Below is a small trained network, with its code and all its weights. Each question gives an input and a class and asks what happens when units are switched off, that is, made to give their printed mean instead of their output.

import numpy as np


def w(rows, s, z=0):
    codes = np.array(rows[::2]) - 128.0
    scale = np.full(codes.shape[1], s)
    scale[-1] = z or s
    return codes * scale


def f(y):
    return np.maximum(y, 0)


def log_softmax(a):
    a = a - a.max(-1, keepdims=True)
    return a - np.log(np.exp(a).sum(-1, keepdims=True))


def net(x, mask):
    res = np.array(x, float).reshape(1, 5) / 4 @ E
    y = f(res @ A[0][:, :-1].T + A[0][:, -1])
    res = res + np.where(mask, y, B[0][:, -1]) @ B[0][:, :-1]
    return log_softmax(res[-1] @ U[:, :-1].T + U[:, -1])


A, B = {}, {}
E = w([
[192,132,89,144,131],'x0',
[131,71,85,59,169],'x1',
[176,217,128,50,155],'x2',
[118,114,164,145,252],'x3',
[154,155,174,134,136],'x4',
],0.013)
A[0] = w([
[97,171,126,242,104,147],'N0',
[112,55,44,135,175,252],'N1',
[157,137,82,88,84,209],'N2',
[122,87,75,106,113,154],'N3',
[54,129,150,178,114,159],'N4',
[118,131,104,136,63,147],'N5',
[204,92,98,109,191,188],'N6',
[141,77,130,122,156,128],'N7',
[129,98,79,162,164,132],'N8',
[156,148,168,167,91,165],'N9',
[83,69,205,185,143,175],'N10',
[123,121,150,119,114,89],'N11',
[154,101,43,121,155,183],'N12',
[100,103,52,63,92,163],'N13',
[9,70,205,142,121,147],'N14',
[85,77,82,165,65,141],'N15',
[202,222,117,88,147,213],'N16',
[109,208,214,164,106,254],'N17',
[59,52,112,148,138,123],'N18',
[149,119,117,143,156,139],'N19',
[123,232,140,83,143,168],'N20',
[120,88,102,97,93,138],'N21',
[141,194,173,108,102,157],'N22',
],0.013,0.0049)
B[0] = w([
[122,134,132,166,153,208],'N0',
[122,142,64,90,91,221],'N1',
[120,229,178,129,72,199],'N2',
[88,148,140,70,86,176],'N3',
[80,72,76,183,199,192],'N4',
[95,114,169,138,137,188],'N5',
[201,104,84,69,94,205],'N6',
[137,99,84,115,131,162],'N7',
[142,160,105,134,115,168],'N8',
[142,156,114,187,160,183],'N9',
[77,90,63,140,161,212],'N10',
[138,129,131,122,177,133],'N11',
[151,144,47,62,77,189],'N12',
[31,175,153,37,1,201],'N13',
[34,6,95,77,204,220],'N14',
[79,143,103,137,122,210],'N15',
[214,136,175,150,66,247],'N16',
[152,170,162,169,232,234],'N17',
[89,96,121,55,118,199],'N18',
[173,145,78,173,159,152],'N19',
[216,136,159,112,107,220],'N20',
[53,115,120,113,83,170],'N21',
[168,178,192,145,142,197],'N22',
],0.0083,0.015)
U = w([
[82,34,78,103,176,175],'0',
[230,93,18,72,91,53],'1',
[114,133,145,58,3,200],'2',
[234,153,255,113,111,255],'3',
[142,131,134,229,158,25],'4',
],0.0088,0.00052)

Each question gives the input, the list of numbers given to net, and the class t.
The units are the neurons (one row each of A and B). Each row of codes is followed by its name. A weight is (code - 128) times the scale printed after its matrix; where a second scale follows, it is the last column's (A, B and U).
mask holds one flag per neuron, in row order. A switched-off neuron (its flag False) gives its mean, the last column of its row in B, instead of its output. The means were averaged over made-up inputs and are rounded, as every weight is.
A unit's drop is (log p(t) with every unit on - log p(t) with that unit switched off) / (log p(t) with every unit on - log p(t) with every unit switched off).
The circuit of an input: a set's keep is (log p(t) with only the set's units on - log p(t) with every unit switched off) / (log p(t) with every unit on - log p(t) with every unit switched off). Starting from the 12 units with the biggest drops (on a tie, the unit counted first), units are removed one at a time, each time the one whose removal leaves the highest keep (on an exact tie, the one counted first), for as long as the keep stays at least 0.8.
circuit, biggest first: the units of the circuit, biggest drop first
most important unit: the unit with the biggest drop
top k neurons: the k neurons with the biggest drops, biggest first
drop of u: that unit's drop, to one decimal
input [-3,8,7,3,6], class 3: most important unit => N16
input [3,6,-5,8,2], class 1: top 2 neurons => [N6, N1]
input [-3,-6,-5,-7,1], class 0: circuit, biggest first => [N14, N4]
input [-1,7,-3,2,3], class 1: top 4 neurons => [N6, N1, N4, N12]
input [7,-6,-2,-7,4], class 3: top 2 neurons => [N10, N14]
input [-6,7,4,5,7], class 3: top 3 neurons => [N12, N10, N4]
input [-6,-2,1,8,7], class 0: top 2 neurons => [N14, N10]
input [3,4,0,2,-8], class 2: top 2 neurons => [N13, N3]
input [-3,7,3,0,0], class 2: drop of N13 => 0.3
input [8,5,-5,-2,-3], class 2: drop of N13 => 0.2
input [8,-3,2,-4,-7], class 2: drop of N0 => 0.0
